Each row has a name. Each piece below is followed by the name of the row it came from, unless a question asks for something else. Each question is about the rows just above it.

Bif: [ 1.95 -1.88  3.25 -0.13  2.26 -5.00 -1.59 -2.34 -2.31 -3.20  4.61 -1.30
 -0.21 -6.14 -0.85 -7.24 -3.27  2.14 -3.05 -3.26 -2.11 -1.77 -5.87 -3.95
  2.09  1.27]
Kivom: [-2.45  2.71  7.44 -2.28 -0.99 -2.22  1.84  2.92  3.61 -2.39  0.92  0.55
 -0.83 -3.63  5.61 -6.30 -1.80  3.45 -0.06 -5.79 -3.80 -0.37  0.54 -0.70
 -2.77  3.00]
Gezar: [ 1.57  0.20  2.00  3.95  0.45 -5.77  0.00 -0.62  0.04  0.70  2.00 -2.83
 -3.32 -2.29  0.85 -9.31 -3.98  3.01 -2.62  2.28  0.15  0.31 -5.36  4.04
 -1.92  0.54]
pov: [ 0.26 -2.09  3.88 -2.68  3.19 -3.30 -3.44 -2.19 -2.59 -4.46  5.61 -2.39
  4.36 -8.20 -0.29 -4.75 -3.26  1.28 -2.83 -8.03 -4.52 -2.19 -5.72 -9.45
  4.89  2.61]
pazuz: [-4.89  5.31  4.60  3.14 -2.27 -2.00  0.75  6.14  6.64  4.05 -1.99 -5.61
 -0.27  1.06  8.66 -7.04 -3.42  3.70  0.33 -0.32 -2.33  3.15  0.27  7.27
 -5.81  3.26]
mavab: [-2.82  1.94  3.31  1.44  0.32 -2.48 -1.88  2.88  2.65  1.50  1.20 -6.01
  2.57 -2.24  4.85 -5.90 -3.82  2.55 -1.08 -2.95 -3.20  1.36 -2.94  0.75
 -1.02  3.13]
tubeb: [-4.65  4.57  2.33  5.04 -1.48 -2.25 -1.32  5.79  5.62  5.66 -1.43 -8.82
  1.61  1.46  7.83 -6.74 -4.56  3.12 -0.38  0.98 -1.99  3.77 -1.93  7.39
 -4.30  3.44]
find: [-8.20 -0.29 -4.75 -3.26  1.28 -2.83 -8.03 -4.52 -2.19 -5.72] : pov
Number of entries in [-2.45  2.71  7.44 -2.28 -0.99 -2.22  1.84  2.92  3.61]: : 9
find: [-5.77  0.00 -0.62  0.04  0.70  2.00 -2.83 -3.32 -2.29  0.85] : Gezar

Nal: [-1.39  1.64  0.20 -1.86 -1.54  1.77  2.66]
funo: [4.59 0.61 4.59 4.59 4.38 6.82 1.98]
lonu: [-1.54  1.77  2.65  3.86 -2.99  0.95  4.49]
Latap: [1.85 0.81 4.59 4.59 4.38 4.59 4.49]
find: [-1.54  1.77  2.66] : Nal
find: [1.77 2.65 3.86] : lonu
Count the entries of [4.59 0.61 4.59 4.59 4.38]: : 5
Repeated in funo: : [4.59]
Which value appears more than once in Latap? : [4.59]
find: [0.95 4.49] : lonu

raz: [7.41 2.18 5.49 6.23]
lese: [7.41 5.49 2.18 0.43]
funos: [-1.91 -8.61  4.04 -3.06]
Zore: [ 5.80  7.86  3.74 -0.05]
Lerun: [-7.83  5.34 -7.83 -7.83]
kor: [ 5.37  0.66 -1.36  5.67]
Number of entries in [-7.83  5.34 -7.83]: : 3
Count the entries of [7.41 5.49]: : 2
find: [7.41 5.49 2.18] : lese
Number of entries in [5.80 7.86 3.74]: : 3
The value that Lerun holds more than once: : [-7.83]

mose: [-2.89  1.33  5.95 -2.84 -2.45 -2.59 -0.75 -0.88 -2.50 -1.41  3.30 -0.06
 -2.85]
tunip: [-3.43 -2.88 -4.76 -4.78 -2.08 -4.17  2.84 -0.66 -2.59 -2.45 -2.85 -0.75
 -2.50]
kat: [ 1.67 -2.08 -4.17 -4.78 -4.76 -2.88 -0.66  2.84 -4.13  1.32  5.22 -0.98
 -0.58]
Which row holds [-2.84 -2.45 -2.59 -0.75 -0.88 -2.50 -1.41  3.30 -0.06 -2.85]? : mose
Number of entries in [ 1.67 -2.08 -4.17 -4.78 -4.76]: : 5
find: [-2.08 -4.17 -4.78 -4.76 -2.88 -0.66  2.84] : kat
Number of entries in [-3.43 -2.88 -4.76 -4.78 -2.08 -4.17  2.84 -0.66 -2.59 -2.45 -2.85 -0.75
 -2.50]: : 13
Which row holds [ 1.67 -2.08 -4.17 -4.78 -4.76 -2.88 -0.66  2.84 -4.13  1.32]? : kat

